Below are the code and all the weights of a small trained network. Each question names an input and a target symbol and asks about switching units off, where a switched-off unit gives its printed mean instead of its output.

import numpy as np


def w(rows, s, z=0):
    codes = np.array(rows[::2]) - 128.0
    scale = np.full(codes.shape[1], s)
    scale[-1] = z or s
    return codes * scale


def f(y):
    return np.maximum(y, 0)


def softmax(a):
    e = np.exp(a - a.max(-1, keepdims=True))
    return e / e.sum(-1, keepdims=True)


def log_softmax(a):
    a = a - a.max(-1, keepdims=True)
    return a - np.log(np.exp(a).sum(-1, keepdims=True))


def net(x, mask):
    ids = ['ΓΠαζηθφψ'.index(c) for c in x.split()]
    T = len(ids)
    res = E[ids] + P[:T]
    u = 0
    for l in range(2):
        q, k, v = (res @ M[l].T for M in (Q, K, V))
        z = softmax(np.where(np.tri(T) > 0, q @ k.T / 3**0.5, -1e9)) @ v
        res = res + np.where(mask[u], z, O[l][:, -1]) @ O[l][:, :-1]
        u += 1
        y = f(res @ A[l][:, :-1].T + A[l][:, -1])
        res = res + np.where(mask[u : u + 4], y, B[l][:, -1]) @ B[l][:, :-1]
        u += 4
    return log_softmax(res[-1] @ U[:, :-1].T + U[:, -1])


Q, K, V, O, A, B = {}, {}, {}, {}, {}, {}
E = w([
[218,188,156,102,193,219,148,125,129,85,154],'Γ',
[253,21,128,115,131,117,184,135,136,183,175],'Π',
[92,60,173,40,107,160,100,2,178,127,134],'α',
[97,148,158,23,110,157,121,213,106,140,189],'ζ',
[147,45,80,46,197,131,201,43,136,137,203],'η',
[239,224,130,99,111,87,98,49,201,127,142],'θ',
[140,140,186,114,145,174,213,209,142,205,86],'φ',
[91,186,110,78,78,248,144,163,82,145,34],'ψ',
],0.017)
P = w([
[178,171,91,104,143,158,8,96,107,223,197],'0',
[140,117,158,139,144,108,121,95,152,147,118],'1',
[139,121,137,127,128,122,137,92,162,129,110],'2',
[143,134,143,133,126,126,147,81,142,112,121],'3',
[140,126,138,134,123,133,146,101,152,122,112],'4',
[144,123,152,141,138,129,130,103,132,114,116],'5',
[137,103,144,125,115,128,130,131,141,111,102],'6',
[148,121,154,138,146,123,115,101,135,118,109],'7',
[152,146,148,141,131,131,149,81,125,97,126],'8',
[150,106,162,141,151,126,96,107,130,102,114],'9',
[155,120,159,134,150,124,104,105,126,104,112],'10',
[141,106,159,103,106,129,139,98,147,83,120],'11',
[180,165,145,160,164,134,139,100,97,124,116],'12',
],0.012)
Q[0] = w([
[76,123,75,250,64,91,139,113,112,113,140],'L0H0',
[90,107,90,139,139,103,113,148,91,101,142],'L0H0',
[178,158,155,93,125,156,142,106,109,140,169],'L0H0',
],0.012)
K[0] = w([
[146,93,159,254,163,66,218,124,191,41,38],'L0H0',
[126,95,131,164,147,115,115,97,203,92,56],'L0H0',
[137,212,79,101,122,110,71,168,147,190,180],'L0H0',
],0.0084)
V[0] = w([
[165,233,10,217,90,64,76,152,149,203,120],'L0H0',
[97,206,88,106,205,147,158,129,136,10,155],'L0H0',
[187,132,124,187,90,254,99,99,150,21,68],'L0H0',
],0.0054)
O[0] = w([
[181,126,46,125,117,136,90,254,212,52,134,192],'L0H0',
[123,37,151,137,153,153,66,70,58,220,32,2],'L0H0',
[96,154,167,145,231,103,61,92,164,182,172,42],'L0H0',
],0.0098,0.0034)
A[0] = w([
[137,74,174,113,196,81,209,189,121,104,79,171],'L0N0',
[202,139,139,121,132,123,83,86,101,58,92,44],'L0N1',
[120,181,111,177,52,152,135,82,53,115,50,15],'L0N2',
[23,180,254,193,113,134,143,175,110,102,4,255],'L0N3',
],0.007,0.0031)
B[0] = w([
[158,197,75,91,159,168,160,81,224,115,177,254],'L0N0',
[110,112,254,86,141,156,138,127,145,86,150,205],'L0N1',
[155,184,69,78,115,142,91,112,197,112,108,175],'L0N2',
[145,217,59,169,55,114,181,29,130,134,155,237],'L0N3',
],0.01,0.0047)
Q[1] = w([
[152,111,97,142,121,200,88,105,202,107,156],'L1H0',
[201,186,150,2,153,166,155,49,251,119,161],'L1H0',
[93,97,91,203,113,53,131,198,157,55,76],'L1H0',
],0.0086)
K[1] = w([
[69,125,153,49,60,125,100,177,104,126,179],'L1H0',
[119,130,159,36,56,117,80,251,62,142,219],'L1H0',
[99,135,181,134,78,135,204,2,186,24,50],'L1H0',
],0.0072)
V[1] = w([
[83,71,66,107,102,115,177,159,26,219,76],'L1H0',
[224,148,176,158,179,166,153,230,136,151,41],'L1H0',
[254,49,149,163,101,70,204,135,121,129,123],'L1H0',
],0.006)
O[1] = w([
[125,118,164,48,185,177,211,175,150,124,146,2],'L1H0',
[59,16,123,170,130,145,105,154,197,187,243,108],'L1H0',
[199,189,110,1,215,208,47,24,189,147,240,87],'L1H0',
],0.01,0.0087)
A[1] = w([
[100,90,78,128,167,68,183,146,107,75,108,32],'L1N0',
[81,81,168,112,163,135,136,151,110,111,209,17],'L1N1',
[90,195,139,2,162,147,108,124,140,149,132,4],'L1N2',
[158,169,118,211,205,158,95,99,116,159,149,193],'L1N3',
],0.0093,0.0046)
B[1] = w([
[150,183,107,97,178,142,77,117,95,124,204,166],'L1N0',
[106,245,117,167,33,114,131,166,145,158,95,156],'L1N1',
[146,56,83,163,97,87,134,177,81,153,194,254],'L1N2',
[98,134,156,109,82,171,122,111,81,88,150,216],'L1N3',
],0.011,0.0081)
U = w([
[23,33,184,159,98,171,153,81,127,159,134,244],'Γ',
[51,145,93,100,212,134,99,100,141,121,197,164],'Π',
[115,188,166,86,135,13,105,153,150,106,117,66],'α',
[66,102,135,126,159,232,162,202,140,29,115,117],'ζ',
[204,30,115,163,117,131,163,155,121,166,95,1],'η',
[101,118,58,137,122,175,58,159,159,107,73,84],'θ',
[48,183,174,142,137,176,156,132,233,203,167,114],'φ',
[3,136,139,157,116,8,164,251,89,114,182,107],'ψ',
],0.0062,0.0036)

Each question gives the input, a string of symbols that net reads in full, and the target symbol t.
The units are the heads (3 rows each of Q, K, V and O) and the neurons (one row each of A and B). Each row of codes is followed by its name. A weight is (code - 128) times the scale printed after its matrix; where a second scale follows, it is the last column's (O, A, B and U).
mask holds one flag per unit, layer by layer, with each layer's heads first. A switched-off unit (its flag False) gives its mean, the last column of its rows in O or B, instead of its output. The means were averaged over made-up inputs and are rounded, as every weight is.
A unit's drop is (log p(t) with every unit on - log p(t) with that unit switched off) / (log p(t) with every unit on - log p(t) with every unit switched off).
The circuit of an input: a set's keep is (log p(t) with only the set's units on - log p(t) with every unit switched off) / (log p(t) with every unit on - log p(t) with every unit switched off). Starting from all 10 units, units are removed one at a time, each time the one whose removal leaves the highest keep (on an exact tie, the one counted first), for as long as the keep stays at least 0.8.
units of the circuit, in order: the units of the circuit, biggest drop first
most important unit: the unit with the biggest drop
k most important neurons: the k neurons with the biggest drops, biggest first
top k neurons in layer l: the k neurons of layer l with the biggest drops, biggest first
drop of u: that unit's drop, to one decimal
input Π θ α Γ ψ φ, target Π: most important unit -> L1H0
input η η φ φ η η α, target η: units of the circuit, in order -> L1H0, L1N2, L0H0
input Π Π η Π φ φ ψ ζ α α φ φ, target φ: units of the circuit, in order -> L0N3, L0N0
input Γ α Γ φ φ Π Π φ Π, target Γ: units of the circuit, in order -> L0H0, L1H0, L1N3
input Γ θ α φ Π φ Π, target Γ: 2 most important neurons -> L1N3, L1N2
input η Π Γ Γ α θ ζ φ α Π ζ Π θ, target η: 2 most important neurons -> L1N2, L0N2
input ζ α η α Γ Π ζ Π α α, target ζ: units of the circuit, in order -> L1H0, L0H0, L1N2
input η Π ψ α θ α α φ φ α φ, target η: units of the circuit, in order -> L1N2, L1H0, L0H0
input α φ φ η α α α Π, target α: units of the circuit, in order -> L1H0, L0N0, L0H0
input Γ θ α η α α θ ψ, target Γ: units of the circuit, in order -> L0H0, L1H0
input φ ζ η Π φ Γ α η Π α ζ α, target φ: 3 most important neurons -> L1N1, L0N3, L0N0
input φ α Π α ψ ψ α, target φ: 3 most important neurons -> L1N1, L1N2, L0N3
input ζ ψ θ η ζ, target ζ: 2 most important neurons -> L1N2, L0N0
input ψ Γ ψ Γ Π ψ θ α α Γ η φ Γ, target ψ: units of the circuit, in order -> L1H0
input φ η η φ Π, target φ: top 2 neurons in layer 1 -> L1N1, L1N2
input η Γ φ, target η: 2 most important neurons -> L1N2, L0N0
input ζ φ ζ Γ Π α η Γ θ α φ α, target ζ: 2 most important neurons -> L1N2, L0N1
input η α φ η, target η: 2 most important neurons -> L1N2, L0N0
input Π φ φ η θ Π, target Π: drop of L0H0 -> 0.1
input θ Γ η, target θ: drop of L1H0 -> 0.5
input η η φ Γ η ψ θ φ α θ α ψ θ, target η: most important unit -> L1N2
input θ α η θ, target θ: drop of L0H0 -> 0.9
input α Π φ ψ α φ α ψ, target α: drop of L0N0 -> 0.1
